Here is a tiny trained network, its code and every weight. The questions are about switching its units off for an input and a target symbol, where a switched-off unit gives its printed mean instead of its output.

import numpy as np


def w(rows, s, z=0):
    codes = np.array(rows[::2]) - 128.0
    scale = np.full(codes.shape[1], s)
    scale[-1] = z or s
    return codes * scale


def norm(h):
    return h / np.sqrt((h * h).mean(-1, keepdims=True) + 1e-5)


def f(y):
    return np.maximum(y, 0)


def softmax(a):
    e = np.exp(a - a.max(-1, keepdims=True))
    return e / e.sum(-1, keepdims=True)


def log_softmax(a):
    a = a - a.max(-1, keepdims=True)
    return a - np.log(np.exp(a).sum(-1, keepdims=True))


def net(x, mask):
    ids = ['αβδεηξφψω'.index(c) for c in x.split()]
    T = len(ids)
    res = E[ids] + P[:T]
    r = norm(res)
    for j in range(3):
        rows = slice(2 * j, 2 * j + 2)
        q, k, v = (r @ M[0][rows].T for M in (Q, K, V))
        z = softmax(np.where(np.tri(T) > 0, q @ k.T / 2**0.5, -1e9)) @ v
        o = O[0][rows]
        res = res + np.where(mask[j], z, o[:, -1]) @ o[:, :-1]
    y = f(norm(res) @ A[0][:, :-1].T + A[0][:, -1])
    res = res + np.where(mask[3:7], y, B[0][:, -1]) @ B[0][:, :-1]
    return log_softmax(norm(res)[-1] @ U[:, :-1].T + U[:, -1])


Q, K, V, O, A, B = {}, {}, {}, {}, {}, {}
E = w([
[53,107,68,162,101,107],'α',
[144,65,175,92,113,110],'β',
[195,123,150,164,134,172],'δ',
[110,172,150,159,56,254],'ε',
[129,141,95,52,82,136],'η',
[92,185,130,29,131,135],'ξ',
[157,161,177,124,143,96],'φ',
[172,160,129,131,63,183],'ψ',
[139,159,188,93,130,70],'ω',
],0.02)
P = w([
[182,254,57,167,102,14],'0',
[125,203,67,158,116,104],'1',
[95,188,87,165,123,119],'2',
[86,174,94,166,128,128],'3',
[82,157,94,173,125,131],'4',
[75,154,103,181,128,137],'5',
[74,123,93,196,112,145],'6',
[68,108,97,211,109,153],'7',
],0.0066)
Q[0] = w([
[247,199,81,239,179,155],'head 0',
[147,115,169,137,120,41],'head 0',
[11,111,133,122,105,171],'head 1',
[211,93,153,119,127,120],'head 1',
[101,72,173,155,145,185],'head 2',
[124,120,87,120,107,160],'head 2',
],0.011)
K[0] = w([
[149,212,93,192,165,174],'head 0',
[175,212,182,110,117,84],'head 0',
[44,5,141,153,126,93],'head 1',
[169,164,158,115,86,117],'head 1',
[162,132,156,148,159,166],'head 2',
[137,119,71,139,94,161],'head 2',
],0.013)
V[0] = w([
[200,208,133,30,156,21],'head 0',
[139,195,118,2,149,182],'head 0',
[131,173,46,167,130,92],'head 1',
[51,176,24,208,172,119],'head 1',
[71,128,60,98,74,53],'head 2',
[93,111,89,66,57,28],'head 2',
],0.0057)
O[0] = w([
[93,92,111,119,143,207,254],'head 0',
[213,94,46,157,164,192,86],'head 0',
[140,83,141,105,52,95,207],'head 1',
[87,129,45,152,166,2,49],'head 1',
[147,182,159,158,63,127,19],'head 2',
[182,123,122,166,130,89,42],'head 2',
],0.0095,0.0022)
A[0] = w([
[4,131,88,2,84,109,254],'neuron 0',
[100,191,41,151,81,116,150],'neuron 1',
[171,201,160,128,63,141,175],'neuron 2',
[46,92,151,128,111,218,150],'neuron 3',
],0.0094,0.0045)
B[0] = w([
[170,208,104,155,35,154,213],'neuron 0',
[89,53,157,160,246,41,177],'neuron 1',
[68,125,172,83,79,188,255],'neuron 2',
[97,74,150,140,237,101,246],'neuron 3',
],0.013,0.0076)
U = w([
[124,171,78,208,94,46,253],'α',
[132,201,192,118,6,210,159],'β',
[127,161,90,85,135,121,68],'δ',
[42,84,155,102,254,123,121],'ε',
[167,22,22,127,82,171,129],'η',
[197,229,35,108,194,182,181],'ξ',
[173,175,124,112,143,108,72],'φ',
[180,160,122,107,143,119,76],'ψ',
[165,148,103,80,137,104,89],'ω',
],0.009,0.0062)

Each question gives the input, a string of symbols that net reads in full, and the target symbol t.
The units are the heads (2 rows each of Q, K, V and O) and the neurons (one row each of A and B). Each row of codes is followed by its name. A weight is (code - 128) times the scale printed after its matrix; where a second scale follows, it is the last column's (O, A, B and U).
mask holds one flag per unit, heads first, then neurons. A switched-off unit (its flag False) gives its mean, the last column of its rows in O or B, instead of its output. The means were averaged over made-up inputs and are rounded, as every weight is.
A unit's drop is (log p(t) with every unit on - log p(t) with that unit switched off) / (log p(t) with every unit on - log p(t) with every unit switched off).
The circuit of an input: a set's keep is (log p(t) with only the set's units on - log p(t) with every unit switched off) / (log p(t) with every unit on - log p(t) with every unit switched off). Starting from all 7 units, units are removed one at a time, each time the one whose removal leaves the highest keep (on an exact tie, the one counted first), for as long as the keep stays at least 0.8.
units of the circuit, in order: the units of the circuit, biggest drop first
k most important neurons: the k neurons with the biggest drops, biggest first
heads that matter: for each layer, one digit per head in row order, 1 if its drop is at least 0.15 and else 0, layers parted by /
drop of u: that unit's drop, to one decimal
input η δ η δ α, target α: heads that matter => 010
input δ ψ ε, target ε: heads that matter => 000
input φ α ω, target β: heads that matter => 001
input ξ ξ η ξ η, target η: 2 most important neurons => neuron 3; neuron 1
input φ ω δ α δ δ ε, target α: units of the circuit, in order => head 1; neuron 0; neuron 1
input ξ φ ω, target β: heads that matter => 011
input ω β η δ ε ψ φ, target β: heads that matter => 001
input δ η δ ω α, target α: units of the circuit, in order => neuron 0; head 1
input ε δ φ ψ δ ξ, target ξ: 2 most important neurons => neuron 0; neuron 2
input φ ε δ α φ δ η, target α: units of the circuit, in order => head 1; neuron 1; neuron 0
input η δ ε φ δ ε, target ε: units of the circuit, in order => neuron 3
input δ δ ξ, target ξ: 3 most important neurons => neuron 0; neuron 2; neuron 1
input δ α ε, target α: 2 most important neurons => neuron 1; neuron 0
input β ε β ψ α ξ, target α: 3 most important neurons => neuron 1; neuron 0; neuron 2
input δ ψ ε δ ξ ψ η, target η: drop of neuron 3 => 0.4
input β φ ψ δ ξ ω β ξ, target β: drop of head 2 => 0.0
input ω δ β, target β: drop of neuron 1 => 0.7
input δ δ α ξ, target α: drop of head 0 => 0.0
